Below are the code and all the weights of a small trained network. Each question names an input and a target symbol and asks about switching units off, where a switched-off unit gives its printed mean instead of its output.

import numpy as np


def w(rows, s, z=0):
    codes = np.array(rows[::2]) - 128.0
    scale = np.full(codes.shape[1], s)
    scale[-1] = z or s
    return codes * scale


def f(y):
    return y / 2 * (1 + np.tanh(0.7978845608 * (y + 0.044715 * y**3)))


def softmax(a):
    e = np.exp(a - a.max(-1, keepdims=True))
    return e / e.sum(-1, keepdims=True)


def log_softmax(a):
    a = a - a.max(-1, keepdims=True)
    return a - np.log(np.exp(a).sum(-1, keepdims=True))


def net(x, mask):
    ids = ['αδηθλμτφψω'.index(c) for c in x.split()]
    T = len(ids)
    res = E[ids] + P[:T]
    u = 0
    for l in range(2):
        q, k, v = (res @ M[l].T for M in (Q, K, V))
        z = softmax(np.where(np.tri(T) > 0, q @ k.T / 3**0.5, -1e9)) @ v
        res = res + np.where(mask[u], z, O[l][:, -1]) @ O[l][:, :-1]
        u += 1
        y = f(res @ A[l][:, :-1].T + A[l][:, -1])
        res = res + np.where(mask[u : u + 8], y, B[l][:, -1]) @ B[l][:, :-1]
        u += 8
    return log_softmax(res[-1] @ U[:, :-1].T + U[:, -1])


Q, K, V, O, A, B = {}, {}, {}, {}, {}, {}
E = w([
[177,214,133,146,140,196],'α',
[122,208,173,161,171,122],'δ',
[60,116,127,127,149,127],'η',
[106,114,217,155,157,98],'θ',
[166,148,8,138,185,84],'λ',
[163,112,78,198,125,117],'μ',
[77,101,107,130,91,212],'τ',
[80,98,186,23,80,127],'φ',
[98,163,88,98,177,173],'ψ',
[151,118,179,129,127,175],'ω',
],0.014)
P = w([
[140,102,158,194,253,156],'0',
[124,131,145,188,213,164],'1',
[132,132,150,156,212,140],'2',
[104,188,128,174,146,143],'3',
[115,184,138,143,151,126],'4',
[119,177,120,124,124,124],'5',
[112,202,129,106,120,123],'6',
],0.0057)
Q[0] = w([
[158,118,150,136,235,113],'L0H0',
[149,68,154,45,167,116],'L0H0',
[103,241,129,252,240,185],'L0H0',
],0.025)
K[0] = w([
[193,109,89,169,153,94],'L0H0',
[157,65,167,117,160,129],'L0H0',
[137,143,3,182,104,65],'L0H0',
],0.034)
V[0] = w([
[253,17,104,163,187,106],'L0H0',
[72,145,197,118,130,201],'L0H0',
[115,127,102,195,104,117],'L0H0',
],0.0073)
O[0] = w([
[63,246,103,141,1,140,149],'L0H0',
[163,134,151,150,220,105,233],'L0H0',
[148,113,130,109,80,108,255],'L0H0',
],0.007,0.00053)
A[0] = w([
[172,112,94,50,93,102,1],'L0N0',
[226,177,126,164,204,103,26],'L0N1',
[73,148,200,82,105,217,167],'L0N2',
[91,141,137,179,234,2,58],'L0N3',
[139,128,233,139,163,107,38],'L0N4',
[110,88,69,99,196,100,56],'L0N5',
[143,211,162,28,32,34,131],'L0N6',
[78,149,107,71,83,56,77],'L0N7',
],0.0099,0.0042)
B[0] = w([
[68,191,170,110,83,133,102],'L0N0',
[108,252,117,170,108,207,194],'L0N1',
[135,111,127,154,196,75,250],'L0N2',
[54,160,123,139,95,18,255],'L0N3',
[200,173,141,135,112,110,195],'L0N4',
[107,91,133,39,132,140,165],'L0N5',
[146,54,119,54,165,133,211],'L0N6',
[204,126,155,122,144,131,158],'L0N7',
],0.013,0.0043)
Q[1] = w([
[8,138,93,102,119,246],'L1H0',
[10,169,179,106,12,118],'L1H0',
[202,209,214,90,45,231],'L1H0',
],0.011)
K[1] = w([
[55,141,76,146,209,177],'L1H0',
[84,190,135,125,254,79],'L1H0',
[131,157,205,197,226,145],'L1H0',
],0.012)
V[1] = w([
[61,137,71,134,211,142],'L1H0',
[175,162,8,62,126,96],'L1H0',
[101,97,75,177,74,185],'L1H0',
],0.014)
O[1] = w([
[76,132,51,35,113,189,255],'L1H0',
[54,180,254,123,84,207,177],'L1H0',
[221,192,109,88,14,117,51],'L1H0',
],0.0086,0.0088)
A[1] = w([
[82,214,125,99,57,44,64],'L1N0',
[202,109,86,212,137,95,88],'L1N1',
[33,121,143,90,54,17,136],'L1N2',
[90,96,137,159,19,52,153],'L1N3',
[73,38,89,144,122,62,89],'L1N4',
[107,97,140,194,58,135,254],'L1N5',
[228,102,130,98,101,74,236],'L1N6',
[245,10,78,2,125,130,37],'L1N7',
],0.0097,0.0052)
B[1] = w([
[74,81,199,144,169,119,177],'L1N0',
[193,108,200,134,162,205,177],'L1N1',
[181,145,49,138,66,161,242],'L1N2',
[143,175,157,119,160,187,135],'L1N3',
[140,111,171,133,40,97,254],'L1N4',
[134,154,170,74,169,57,146],'L1N5',
[172,128,52,100,177,41,164],'L1N6',
[13,90,130,233,78,250,153],'L1N7',
],0.013,0.0096)
U = w([
[178,223,85,177,109,223,66],'α',
[77,153,111,191,172,110,123],'δ',
[147,97,75,121,78,140,252],'η',
[174,134,165,238,86,141,79],'θ',
[125,130,214,95,97,214,87],'λ',
[184,194,114,58,173,48,148],'μ',
[118,82,128,173,126,215,3],'τ',
[98,2,155,111,173,110,18],'φ',
[104,82,69,45,201,192,102],'ψ',
[196,50,101,138,196,200,208],'ω',
],0.0056,0.0047)

Each question gives the input, a string of symbols that net reads in full, and the target symbol t.
The units are the heads (3 rows each of Q, K, V and O) and the neurons (one row each of A and B). Each row of codes is followed by its name. A weight is (code - 128) times the scale printed after its matrix; where a second scale follows, it is the last column's (O, A, B and U).
mask holds one flag per unit, layer by layer, with each layer's heads first. A switched-off unit (its flag False) gives its mean, the last column of its rows in O or B, instead of its output. The means were averaged over made-up inputs and are rounded, as every weight is.
A unit's drop is (log p(t) with every unit on - log p(t) with that unit switched off) / (log p(t) with every unit on - log p(t) with every unit switched off).
The circuit of an input: a set's keep is (log p(t) with only the set's units on - log p(t) with every unit switched off) / (log p(t) with every unit on - log p(t) with every unit switched off). Starting from the 12 units with the biggest drops (on a tie, the unit counted first), units are removed one at a time, each time the one whose removal leaves the highest keep (on an exact tie, the one counted first), for as long as the keep stays at least 0.8.
units of the circuit, in order: the units of the circuit, biggest drop first
unit that matters most: the unit with the biggest drop
top k neurons: the k neurons with the biggest drops, biggest first
k most important neurons of layer l: the k neurons of layer l with the biggest drops, biggest first
drop of u: that unit's drop, to one decimal
input ψ η ψ λ δ, target λ: units of the circuit, in order : (L0H0, L1H0, L0N2, L0N6)
input ω η λ τ, target λ: unit that matters most : L1H0
input ω ψ α τ θ λ δ, target λ: units of the circuit, in order : (L0H0, L1H0, L0N6, L0N2)
input λ ω α τ, target λ: units of the circuit, in order : (L1H0, L0N2, L0H0)
input α θ ω η δ λ ω, target λ: units of the circuit, in order : (L0N2, L0H0, L1H0, L0N6)
input ω ω ω δ η α, target α: units of the circuit, in order : (L0N1, L0H0, L1N0)
input ψ ψ η η η λ α, target λ: units of the circuit, in order : (L0H0, L1H0, L0N2, L0N6)
input λ ψ α η, target λ: units of the circuit, in order : (L1H0, L0H0)
input η τ μ ω φ ω μ, target μ: top 4 neurons : (L0N1, L0N5, L0N3, L1N5)
input φ η η μ η μ, target μ: top 3 neurons : (L0N1, L0N5, L1N5)
input ω θ λ ω, target λ: units of the circuit, in order : (L0H0, L0N2, L1H0, L0N6)
input φ δ η τ λ μ θ, target μ: top 3 neurons : (L0N2, L1N6, L0N5)
input λ η η μ θ, target μ: 3 most important neurons of layer 0 : (L0N2, L0N7, L0N5)
input α ψ δ η μ δ, target μ: top 4 neurons : (L1N6, L0N2, L0N5, L0N6)
input η μ λ ω ψ ψ μ, target λ: unit that matters most : L0N6
input ω η δ η λ, target λ: top 2 neurons : (L0N1, L0N6)
input φ μ η, target μ: top 3 neurons : (L1N6, L0N2, L0N5)
input ω λ θ η ψ α, target λ: units of the circuit, in order : (L0N2, L0H0, L0N6, L1H0)
input θ λ η λ φ μ η, target μ: 3 most important neurons of layer 0 : (L0N7, L0N2, L0N5)
input δ ψ λ τ δ φ λ, target λ: top 2 neurons : (L0N6, L0N1)
input τ ω ω ω δ ψ φ, target φ: 2 most important neurons of layer 0 : (L0N1, L0N4)
input η ω δ δ λ ω φ, target λ: top neuron : (L0N2)
input ω θ φ θ, target θ: top 2 neurons : (L0N3, L1N4)
input ψ ω ω ω, target ω: top 2 neurons : (L0N3, L1N1)
input μ η λ η, target λ: 2 most important neurons of layer 0 : (L0N2, L0N4)
input η η μ ω, target μ: drop of L1N5 : 0.1
input η ψ ψ λ τ ψ, target λ: drop of L0N2 : 0.7
input α ω θ ω λ θ, target λ: drop of L0N2 : 1.1
input η λ ω ψ, target λ: drop of L0N2 : 0.8
